Below is a small trained network, with its code and all its weights. Each question gives an input and a class and asks what happens when units are switched off, that is, made to give their printed mean instead of their output.

import numpy as np


def w(rows, s, z=0):
    codes = np.array(rows[::2]) - 128.0
    scale = np.full(codes.shape[1], s)
    scale[-1] = z or s
    return codes * scale


def norm(h):
    return h / np.sqrt((h * h).mean(-1, keepdims=True) + 1e-5)


def f(y):
    return y / 2 * (1 + np.tanh(0.7978845608 * (y + 0.044715 * y**3)))


def log_softmax(a):
    a = a - a.max(-1, keepdims=True)
    return a - np.log(np.exp(a).sum(-1, keepdims=True))


def net(x, mask):
    res = np.array(x, float).reshape(1, 4) / 4 @ E
    u = 0
    for l in range(2):
        y = f(norm(res) @ A[l][:, :-1].T + A[l][:, -1])
        res = res + np.where(mask[u : u + 3], y, B[l][:, -1]) @ B[l][:, :-1]
        u += 3
    return log_softmax(norm(res)[-1] @ U[:, :-1].T + U[:, -1])


A, B = {}, {}
E = w([
[94,78,196,255,91,140,103,92,136,79],'x0',
[132,129,111,124,209,157,206,93,183,140],'x1',
[179,198,190,177,142,145,121,200,200,41],'x2',
[77,139,139,153,202,65,128,119,81,181],'x3',
],0.0078)
A[0] = w([
[123,133,198,135,116,154,62,161,136,100,84],'0.n0',
[126,162,124,135,194,3,135,94,171,135,5],'0.n1',
[211,128,185,125,245,112,155,122,163,139,149],'0.n2',
],0.0074,0.0025)
B[0] = w([
[122,177,196,194,73,125,173,225,88,103,194],'0.n0',
[19,240,175,166,47,183,161,119,73,173,191],'0.n1',
[76,161,57,119,255,228,65,135,240,140,252],'0.n2',
],0.008,0.0042)
A[1] = w([
[145,90,127,122,44,167,77,131,168,149,2],'1.n0',
[99,132,111,196,61,202,56,117,163,85,98],'1.n1',
[166,164,72,54,88,82,143,162,60,254,44],'1.n2',
],0.0081,0.0042)
B[1] = w([
[107,195,162,153,210,174,85,77,171,252,140],'1.n0',
[161,106,175,40,117,103,154,117,70,129,221],'1.n1',
[68,145,43,95,55,47,35,145,166,104,254],'1.n2',
],0.012,0.0054)
U = w([
[154,22,247,188,87,89,150,99,61,105,132],'0',
[88,141,54,70,74,42,27,143,141,161,194],'1',
[223,216,182,181,70,96,110,253,121,72,174],'2',
[112,7,55,210,127,67,160,40,88,196,101],'3',
[186,116,189,69,105,147,98,51,115,223,79],'4',
[209,140,77,112,223,186,169,149,237,81,179],'5',
[19,206,144,192,226,132,137,137,136,211,158],'6',
[156,99,121,148,151,97,103,140,138,127,1],'7',
],0.013,0.0052)

Each question gives the input, the list of numbers given to net, and the class t.
The units are the neurons (one row each of A and B). Each row of codes is followed by its name. A weight is (code - 128) times the scale printed after its matrix; where a second scale follows, it is the last column's (A, B and U).
mask holds one flag per neuron, layer by layer. A switched-off neuron (its flag False) gives its mean, the last column of its row in B, instead of its output. The means were averaged over made-up inputs and are rounded, as every weight is.
A unit's drop is (log p(t) with every unit on - log p(t) with that unit switched off) / (log p(t) with every unit on - log p(t) with every unit switched off).
The circuit of an input: a set's keep is (log p(t) with only the set's units on - log p(t) with every unit switched off) / (log p(t) with every unit on - log p(t) with every unit switched off). Starting from all 6 units, units are removed one at a time, each time the one whose removal leaves the highest keep (on an exact tie, the one counted first), for as long as the keep stays at least 0.8.
circuit, biggest first: the units of the circuit, biggest drop first
k most important neurons: the k neurons with the biggest drops, biggest first
k most important neurons of layer l: the k neurons of layer l with the biggest drops, biggest first
drop when u is switched off: that unit's drop, to one decimal
input [8,-8,-6,5], class 0: circuit, biggest first => [1.n2]
input [2,2,1,-7], class 4: 2 most important neurons of layer 1 => [1.n0 1.n1]
input [-5,0,1,6], class 6: 3 most important neurons => [0.n2 0.n1 1.n1]
input [-4,-4,6,8], class 6: 2 most important neurons => [0.n2 1.n2]
input [5,7,-2,-7], class 4: 2 most important neurons => [1.n1 0.n2]
input [3,-3,-6,-4], class 4: 2 most important neurons of layer 1 => [1.n0 1.n2]
input [7,-2,-4,6], class 0: circuit, biggest first => [1.n2 0.n2]
input [5,2,1,-3], class 0: 2 most important neurons of layer 1 => [1.n1 1.n2]
input [-7,-2,6,1], class 5: 2 most important neurons => [0.n2 1.n2]
input [-6,-1,7,4], class 6: circuit, biggest first => [0.n1 0.n2]
input [0,3,-2,-7], class 4: circuit, biggest first => [0.n2 1.n0]
input [-4,0,5,2], class 5: 3 most important neurons => [0.n2 1.n2 1.n0]
input [6,-5,-4,-5], class 0: 3 most important neurons => [0.n2 0.n0 1.n2]
input [-3,1,1,-2], class 5: circuit, biggest first => [1.n2]
input [8,1,-7,-4], class 0: 3 most important neurons => [1.n1 1.n2 0.n2]
input [3,-1,-6,-5], class 4: 2 most important neurons of layer 1 => [1.n0 1.n2]
input [2,1,0,-1], class 0: drop when 1.n2 is switched off => 0.1
input [8,-7,-4,5], class 0: drop when 0.n1 is switched off => 0.0
input [6,-5,-6,-1], class 0: drop when 1.n2 is switched off => 0.4
input [-4,4,-1,-3], class 5: drop when 1.n2 is switched off => 0.2
input [-1,1,1,1], class 6: most important neuron => [0.n1]
